Here is a tiny trained network, its code and every weight. The questions are about switching its units off for an input and a target symbol, where a switched-off unit gives its printed mean instead of its output.

import numpy as np


def w(rows, s, z=0):
    codes = np.array(rows[::2]) - 128.0
    scale = np.full(codes.shape[1], s)
    scale[-1] = z or s
    return codes * scale


def softmax(a):
    e = np.exp(a - a.max(-1, keepdims=True))
    return e / e.sum(-1, keepdims=True)


def log_softmax(a):
    a = a - a.max(-1, keepdims=True)
    return a - np.log(np.exp(a).sum(-1, keepdims=True))


def net(x, mask):
    ids = ['αβγδεζηθλξπστφψω'.index(c) for c in x.split()]
    T = len(ids)
    res = E[ids] + P[:T]
    u = 0
    for l in range(3):
        r = res
        for j in range(3):
            rows = slice(3 * j, 3 * j + 3)
            q, k, v = (r @ M[l][rows].T for M in (Q, K, V))
            z = softmax(np.where(np.tri(T) > 0, q @ k.T / 3**0.5, -1e9)) @ v
            o = O[l][rows]
            res = res + np.where(mask[u + j], z, o[:, -1]) @ o[:, :-1]
        u += 3
    return log_softmax(res[-1] @ U[:, :-1].T + U[:, -1])


Q, K, V, O = {}, {}, {}, {}
E = w([
[215,164,82,149,156,68,93,145,148],'α',
[115,40,108,211,125,174,75,187,158],'β',
[230,95,164,96,136,112,104,97,39],'γ',
[204,61,67,203,89,136,198,123,87],'δ',
[207,181,130,155,160,205,111,88,152],'ε',
[183,74,160,121,81,141,97,97,212],'ζ',
[148,67,77,44,193,157,117,57,137],'η',
[60,46,213,89,219,108,73,106,144],'θ',
[150,184,146,185,39,96,126,139,94],'λ',
[151,85,53,82,57,98,67,150,83],'ξ',
[119,132,190,154,195,130,215,46,149],'π',
[74,112,95,97,121,29,179,47,96],'σ',
[47,133,139,136,176,146,128,199,52],'τ',
[107,192,139,69,145,105,60,70,133],'φ',
[73,173,1,89,75,190,161,100,165],'ψ',
[91,84,195,107,76,208,120,124,85],'ω',
],0.015)
P = w([
[86,121,92,222,93,109,61,2,83],'0',
[126,132,114,158,98,140,86,63,104],'1',
[149,129,120,133,96,157,104,100,116],'2',
[163,137,122,116,96,176,118,128,122],'3',
[177,141,130,97,106,189,129,143,126],'4',
[184,141,129,101,107,185,117,129,117],'5',
],0.0074)
Q[0] = w([
[175,102,135,101,69,176,84,91,123],'L0H0',
[77,128,184,122,145,193,112,119,102],'L0H0',
[45,117,189,136,181,120,139,212,113],'L0H0',
[115,112,166,90,133,137,215,80,102],'L0H1',
[99,138,112,107,119,45,194,119,103],'L0H1',
[67,132,145,139,125,14,186,132,120],'L0H1',
[189,180,132,99,144,92,165,83,143],'L0H2',
[96,73,181,161,125,95,133,215,250],'L0H2',
[112,150,88,151,198,124,126,151,86],'L0H2',
],0.011)
K[0] = w([
[126,119,145,132,69,186,127,125,201],'L0H0',
[96,138,201,120,122,157,175,161,82],'L0H0',
[108,145,161,171,177,109,114,165,20],'L0H0',
[71,173,160,115,166,147,248,86,118],'L0H1',
[103,148,101,141,120,83,175,71,70],'L0H1',
[113,134,104,151,155,93,134,69,42],'L0H1',
[94,172,83,100,96,118,127,78,100],'L0H2',
[196,45,146,150,132,86,101,58,193],'L0H2',
[151,120,103,140,196,74,146,174,10],'L0H2',
],0.012)
V[0] = w([
[169,93,84,143,157,81,59,98,151],'L0H0',
[161,121,237,149,133,123,89,158,93],'L0H0',
[94,122,139,195,158,113,108,109,96],'L0H0',
[136,106,145,58,163,162,174,182,101],'L0H1',
[106,137,174,153,103,84,186,195,183],'L0H1',
[122,172,119,109,140,148,198,72,97],'L0H1',
[94,174,118,142,139,149,164,166,197],'L0H2',
[118,133,170,182,172,118,103,146,1],'L0H2',
[97,79,80,157,113,172,154,82,131],'L0H2',
],0.007)
O[0] = w([
[167,143,108,74,76,37,193,124,169,195],'L0H0',
[164,121,184,169,76,105,44,114,197,70],'L0H0',
[143,170,197,140,109,77,147,173,135,135],'L0H0',
[84,80,146,120,49,61,175,68,170,63],'L0H1',
[120,127,128,243,142,40,95,63,145,2],'L0H1',
[110,180,211,104,139,128,228,136,114,137],'L0H1',
[84,182,126,147,89,154,96,68,73,57],'L0H2',
[171,181,173,67,127,125,253,204,161,131],'L0H2',
[164,65,52,153,158,108,190,57,86,210],'L0H2',
],0.0056,0.0058)
Q[1] = w([
[85,36,177,129,156,125,153,157,134],'L1H0',
[249,73,156,165,138,119,120,78,166],'L1H0',
[151,88,50,99,5,104,109,83,146],'L1H0',
[164,195,92,113,132,161,119,15,3],'L1H1',
[175,109,133,173,181,75,116,125,107],'L1H1',
[24,157,86,243,91,165,92,82,49],'L1H1',
[78,222,128,207,33,103,99,174,180],'L1H2',
[151,21,64,123,179,243,41,30,113],'L1H2',
[195,184,164,72,156,181,155,177,42],'L1H2',
],0.0075)
K[1] = w([
[136,94,182,165,107,80,115,172,159],'L1H0',
[113,171,99,159,116,167,129,132,244],'L1H0',
[82,113,52,137,59,157,128,152,90],'L1H0',
[116,45,192,153,143,180,60,183,116],'L1H1',
[142,147,133,128,133,104,80,148,176],'L1H1',
[42,97,153,158,130,143,66,50,107],'L1H1',
[203,158,78,165,93,107,162,82,60],'L1H2',
[76,43,151,164,128,192,35,117,125],'L1H2',
[144,150,147,82,142,181,161,204,135],'L1H2',
],0.011)
V[1] = w([
[188,94,164,113,101,106,118,141,60],'L1H0',
[55,102,103,105,78,109,112,134,114],'L1H0',
[123,192,115,54,178,190,84,77,122],'L1H0',
[154,136,146,113,254,66,69,148,95],'L1H1',
[115,138,47,160,191,101,164,193,217],'L1H1',
[185,138,77,75,134,128,132,47,184],'L1H1',
[106,166,101,199,67,166,163,206,133],'L1H2',
[77,111,101,119,220,127,124,169,109],'L1H2',
[139,168,38,121,99,141,159,88,141],'L1H2',
],0.0079)
O[1] = w([
[175,160,107,17,119,115,186,178,61,167],'L1H0',
[60,95,116,129,77,57,94,130,146,116],'L1H0',
[128,136,159,129,86,149,115,189,255,240],'L1H0',
[162,141,166,100,175,39,144,198,205,146],'L1H1',
[95,135,18,215,194,71,114,132,147,47],'L1H1',
[173,133,50,107,114,123,136,70,190,253],'L1H1',
[98,164,129,151,186,167,76,96,2,34],'L1H2',
[100,121,53,129,190,111,146,201,160,143],'L1H2',
[177,184,34,109,141,125,119,49,106,164],'L1H2',
],0.0068,0.0056)
Q[2] = w([
[174,66,181,133,108,143,71,79,148],'L2H0',
[148,84,109,106,105,95,125,39,180],'L2H0',
[44,83,126,98,199,227,126,135,147],'L2H0',
[129,112,164,212,187,143,133,120,75],'L2H1',
[184,191,127,44,169,88,150,79,91],'L2H1',
[29,117,49,202,158,158,131,68,149],'L2H1',
[161,106,157,72,135,141,129,109,64],'L2H2',
[173,108,68,188,2,146,76,192,53],'L2H2',
[126,154,193,141,133,108,165,133,101],'L2H2',
],0.007)
K[2] = w([
[180,101,179,109,118,164,73,117,156],'L2H0',
[155,107,133,111,126,91,92,61,163],'L2H0',
[55,88,120,124,144,194,139,127,175],'L2H0',
[108,123,126,91,215,156,80,148,136],'L2H1',
[103,147,152,81,57,99,120,103,168],'L2H1',
[170,44,162,191,189,91,58,111,129],'L2H1',
[104,165,108,79,120,170,160,148,122],'L2H2',
[174,107,85,171,2,164,68,198,56],'L2H2',
[127,158,160,117,123,129,173,153,94],'L2H2',
],0.0086)
V[2] = w([
[159,108,237,168,128,80,42,109,116],'L2H0',
[87,78,120,173,221,49,106,71,90],'L2H0',
[156,105,77,95,110,40,147,92,146],'L2H0',
[174,74,143,192,120,82,155,161,142],'L2H1',
[214,37,104,196,108,199,63,170,113],'L2H1',
[119,255,139,157,5,100,194,99,102],'L2H1',
[151,124,91,203,42,136,143,161,166],'L2H2',
[115,164,126,27,66,99,196,200,120],'L2H2',
[67,175,93,154,85,91,53,157,165],'L2H2',
],0.0052)
O[2] = w([
[168,96,30,111,79,123,147,26,203,30],'L2H0',
[168,125,170,80,33,172,147,157,214,1],'L2H0',
[155,132,213,181,96,128,73,77,120,201],'L2H0',
[203,110,139,176,141,77,113,65,81,112],'L2H1',
[219,24,155,200,126,126,5,148,110,114],'L2H1',
[135,244,84,190,16,84,220,142,165,154],'L2H1',
[162,149,183,197,119,97,199,145,3,139],'L2H2',
[70,124,60,195,63,203,91,161,126,211],'L2H2',
[202,193,119,77,67,157,182,160,52,58],'L2H2',
],0.0046,0.009)
U = w([
[162,168,72,176,170,69,108,162,158,108],'α',
[97,99,117,186,183,95,65,118,100,220],'β',
[227,124,209,32,121,133,172,149,79,79],'γ',
[179,67,77,199,131,167,246,131,86,14],'δ',
[192,178,142,172,162,253,125,132,175,28],'ε',
[133,107,124,168,67,129,99,40,167,137],'ζ',
[140,65,27,55,178,163,157,102,182,2],'η',
[74,72,151,184,105,90,132,174,192,201],'θ',
[137,198,180,212,64,125,121,142,88,194],'λ',
[118,103,48,80,64,89,89,165,87,48],'ξ',
[107,132,185,184,185,141,182,62,148,177],'π',
[62,129,104,110,113,42,183,70,108,226],'σ',
[83,153,146,145,185,131,125,189,97,190],'τ',
[86,232,166,58,121,119,12,111,172,168],'φ',
[99,158,57,159,136,179,117,85,123,58],'ψ',
[78,87,186,136,80,204,139,92,101,120],'ω',
],0.0075,0.005)

Each question gives the input, a string of symbols that net reads in full, and the target symbol t.
The units are the heads (3 rows each of Q, K, V and O). Each row of codes is followed by its name. A weight is (code - 128) times the scale printed after its matrix; where a second scale follows, it is the last column's (O and U).
mask holds one flag per head, layer by layer. A switched-off head (its flag False) gives its mean, the last column of its rows in O, instead of its output. The means were averaged over made-up inputs and are rounded, as every weight is.
A unit's drop is (log p(t) with every unit on - log p(t) with that unit switched off) / (log p(t) with every unit on - log p(t) with every unit switched off).
The circuit of an input: a set's keep is (log p(t) with only the set's units on - log p(t) with every unit switched off) / (log p(t) with every unit on - log p(t) with every unit switched off). Starting from all 9 units, units are removed one at a time, each time the one whose removal leaves the highest keep (on an exact tie, the one counted first), for as long as the keep stays at least 0.8.
units of the circuit, in order: the units of the circuit, biggest drop first
most important unit: the unit with the biggest drop
heads that matter: for each layer, one digit per head in row order, 1 if its drop is at least 0.15 and else 0, layers parted by /
drop of u: that unit's drop, to one decimal
input λ γ γ η ψ β, target β: most important unit	L0H1
input θ σ ψ θ ψ, target θ: units of the circuit, in order	L1H0; L1H2; L1H1
input θ γ ψ τ γ, target τ: units of the circuit, in order	L0H0; L1H2; L2H0
input ψ β η σ σ γ, target β: units of the circuit, in order	L0H2; L1H1; L1H0
input η ψ ζ γ σ γ, target ζ: units of the circuit, in order	L0H2; L1H0; L2H0
input φ ω ζ ψ φ, target ζ: units of the circuit, in order	L0H2; L2H0; L1H0; L1H2
input θ φ σ η ψ, target θ: units of the circuit, in order	L1H0; L1H2; L0H2
input σ ζ γ π ψ σ, target ζ: units of the circuit, in order	L0H2; L2H0; L1H0
input π θ ψ ξ ε, target θ: units of the circuit, in order	L1H2; L0H2; L1H0
input η θ ψ η, target θ: units of the circuit, in order	L1H2; L1H0
input δ φ σ θ, target θ: heads that matter	000 / 001 / 000
input ε ε γ φ τ, target τ: heads that matter	000 / 001 / 100
input ψ η ζ σ, target ζ: units of the circuit, in order	L0H2; L1H0; L2H0; L1H1
input γ γ η γ, target η: most important unit	L2H2
input π φ τ, target τ: heads that matter	001 / 001 / 000
input ζ σ γ γ ψ, target ζ: units of the circuit, in order	L0H2; L1H2; L1H0
input η γ ε η, target γ: heads that matter	001 / 111 / 100
input φ ε ψ, target ψ: heads that matter	101 / 011 / 000
input γ θ γ, target θ: heads that matter	010 / 001 / 001
input λ τ θ α, target α: units of the circuit, in order	L1H1
input ξ τ ψ ε λ, target τ: heads that matter	100 / 011 / 100
input τ σ ψ σ ε β, target β: units of the circuit, in order	L2H1; L0H1; L1H2
input ξ α ψ, target ψ: drop of L0H2	0.3
input γ σ φ γ ζ θ, target θ: drop of L0H1	0.1
input π ψ θ ε α, target θ: drop of L0H2	0.2
input δ η δ ζ ω, target ω: drop of L0H1	0.0
input σ η α, target α: most important unit	L1H1
